Below is a small trained network, with its code and all its weights. Each question gives an input and a class and asks what happens when units are switched off, that is, made to give their printed mean instead of their output.

import numpy as np


def w(rows, s, z=0):
    codes = np.array(rows[::2]) - 128.0
    scale = np.full(codes.shape[1], s)
    scale[-1] = z or s
    return codes * scale


def norm(h):
    return h / np.sqrt((h * h).mean(-1, keepdims=True) + 1e-5)


def f(y):
    return y / 2 * (1 + np.tanh(0.7978845608 * (y + 0.044715 * y**3)))


def log_softmax(a):
    a = a - a.max(-1, keepdims=True)
    return a - np.log(np.exp(a).sum(-1, keepdims=True))


def net(x, mask):
    res = np.array(x, float).reshape(1, 6) / 4 @ E
    u = 0
    for l in range(3):
        y = f(norm(res) @ A[l][:, :-1].T + A[l][:, -1])
        res = res + np.where(mask[u : u + 6], y, B[l][:, -1]) @ B[l][:, :-1]
        u += 6
    return log_softmax(norm(res)[-1] @ U[:, :-1].T + U[:, -1])


A, B = {}, {}
E = w([
[126,209,120,75,107,104,198,62,99,137],'x0',
[131,112,161,231,171,186,220,222,198,184],'x1',
[189,111,190,106,212,229,99,75,224,150],'x2',
[108,207,109,161,149,217,80,215,86,104],'x3',
[178,148,69,29,99,194,187,164,141,202],'x4',
[129,91,144,185,254,54,110,143,186,112],'x5',
],0.0086)
A[0] = w([
[156,105,150,177,251,166,8,144,191,121,4],'L0N0',
[125,117,128,208,227,93,125,212,162,139,77],'L0N1',
[122,71,150,127,167,76,53,104,148,126,96],'L0N2',
[151,78,151,128,197,112,214,41,227,142,2],'L0N3',
[119,164,185,217,227,141,78,69,141,102,56],'L0N4',
[126,118,117,182,212,88,145,218,156,140,13],'L0N5',
],0.017,0.0074)
B[0] = w([
[25,22,167,73,144,202,76,120,103,124,247],'L0N0',
[129,93,64,123,169,100,187,173,96,85,235],'L0N1',
[154,107,94,139,116,138,93,112,148,122,188],'L0N2',
[155,122,190,155,125,108,173,79,113,223,220],'L0N3',
[115,253,132,163,142,140,91,86,166,87,225],'L0N4',
[167,118,63,165,158,75,208,170,123,93,200],'L0N5',
],0.021,0.015)
A[1] = w([
[180,177,105,4,127,160,163,114,119,140,41],'L1N0',
[107,96,161,110,167,144,87,162,144,130,3],'L1N1',
[139,162,109,103,106,125,133,129,92,142,52],'L1N2',
[81,139,159,206,55,100,135,191,106,147,99],'L1N3',
[160,124,216,107,142,78,171,107,174,200,35],'L1N4',
[189,128,145,151,128,232,144,216,202,175,72],'L1N5',
],0.023,0.0043)
B[1] = w([
[81,169,79,92,189,62,93,164,144,244,237],'L1N0',
[113,119,132,38,128,168,130,123,125,136,189],'L1N1',
[66,103,151,127,141,103,113,173,132,151,193],'L1N2',
[87,130,195,175,63,146,137,85,96,81,200],'L1N3',
[169,103,150,181,133,136,149,57,116,219,254],'L1N4',
[249,172,154,72,106,248,155,191,109,59,178],'L1N5',
],0.017,0.0099)
A[2] = w([
[202,83,66,111,3,125,64,108,149,123,5],'L2N0',
[173,107,90,189,174,84,161,231,150,111,54],'L2N1',
[176,80,119,95,55,80,63,172,218,94,34],'L2N2',
[240,132,148,114,129,124,145,161,159,154,61],'L2N3',
[199,72,120,82,85,17,58,76,112,136,94],'L2N4',
[239,165,118,57,38,143,148,180,220,86,98],'L2N5',
],0.013,0.0025)
B[2] = w([
[171,67,105,131,89,2,50,183,129,85,159],'L2N0',
[173,134,136,103,103,93,233,194,181,81,254],'L2N1',
[149,102,125,42,75,92,87,92,80,34,143],'L2N2',
[124,88,137,130,40,191,144,68,112,63,175],'L2N3',
[246,87,108,108,76,122,87,134,179,157,203],'L2N4',
[244,165,129,161,127,157,131,180,172,171,167],'L2N5',
],0.0087,0.0061)
U = w([
[64,137,181,190,20,111,130,125,69,77,7],'0',
[200,181,140,99,74,210,164,218,105,129,103],'1',
[55,54,133,82,189,239,85,96,140,82,197],'2',
[71,174,100,93,110,79,90,176,113,217,113],'3',
[141,87,53,183,164,100,243,198,113,54,218],'4',
[172,87,93,130,66,75,57,101,132,85,44],'5',
[113,252,111,175,136,145,94,63,166,51,28],'6',
[190,90,155,197,120,133,172,40,126,216,239],'7',
],0.014,0.0021)

Each question gives the input, the list of numbers given to net, and the class t.
The units are the neurons (one row each of A and B). Each row of codes is followed by its name. A weight is (code - 128) times the scale printed after its matrix; where a second scale follows, it is the last column's (A, B and U).
mask holds one flag per neuron, layer by layer. A switched-off neuron (its flag False) gives its mean, the last column of its row in B, instead of its output. The means were averaged over made-up inputs and are rounded, as every weight is.
A unit's drop is (log p(t) with every unit on - log p(t) with that unit switched off) / (log p(t) with every unit on - log p(t) with every unit switched off).
The circuit of an input: a set's keep is (log p(t) with only the set's units on - log p(t) with every unit switched off) / (log p(t) with every unit on - log p(t) with every unit switched off). Starting from the 12 units with the biggest drops (on a tie, the unit counted first), units are removed one at a time, each time the one whose removal leaves the highest keep (on an exact tie, the one counted first), for as long as the keep stays at least 0.8.
units of the circuit, in order: the units of the circuit, biggest drop first
top k neurons: the k neurons with the biggest drops, biggest first
k most important neurons of layer l: the k neurons of layer l with the biggest drops, biggest first
input [-5,6,-7,-3,7,-3], class 1: units of the circuit, in order -> (L1N5 L0N1)
input [-7,-8,0,-4,6,-1], class 5: 4 most important neurons of layer 0 -> (L0N3 L0N2 L0N0 L0N4)
input [-7,7,0,-4,7,-8], class 1: units of the circuit, in order -> (L1N5)
input [-4,3,-7,-1,7,-2], class 1: units of the circuit, in order -> (L1N5 L0N1)
input [6,4,-6,7,4,0], class 1: units of the circuit, in order -> (L1N5 L0N1 L0N0)
input [7,3,-4,6,-1,-5], class 0: units of the circuit, in order -> (L1N3 L0N1)
input [-1,-3,0,-2,-2,-4], class 5: top 3 neurons -> (L0N3 L0N0 L0N4)
input [-6,-3,-1,0,8,-5], class 3: top 2 neurons -> (L1N0 L0N0)
input [-5,-7,3,-1,2,-1], class 5: top 2 neurons -> (L0N2 L0N0)
input [-5,-6,-8,-1,5,2], class 5: top 2 neurons -> (L0N3 L0N0)
input [0,-3,-5,1,-3,1], class 0: top 4 neurons -> (L0N0 L0N1 L1N3 L0N3)
input [4,-1,2,1,-7,-6], class 6: top 2 neurons -> (L0N0 L0N3)
input [1,3,4,1,-2,-7], class 1: units of the circuit, in order -> (L1N5 L0N0)
input [-4,-3,-3,-4,2,-4], class 3: top 2 neurons -> (L0N3 L0N0)
input [6,-2,3,-4,8,-6], class 3: top 2 neurons -> (L1N0 L0N3)
input [-3,-6,-7,7,2,3], class 0: top 2 neurons -> (L0N0 L0N1)
input [3,-4,5,3,1,0], class 3: units of the circuit, in order -> (L0N0 L1N0)
input [3,-7,2,-3,-1,0], class 5: top 3 neurons -> (L0N3 L0N2 L0N0)
input [2,4,-4,-6,-4,-4], class 0: top 3 neurons -> (L1N3 L0N3 L1N0)
input [7,4,-1,1,7,-8], class 3: 2 most important neurons of layer 1 -> (L1N0 L1N2)
input [6,-7,5,4,-8,5], class 6: 2 most important neurons of layer 0 -> (L0N4 L0N1)
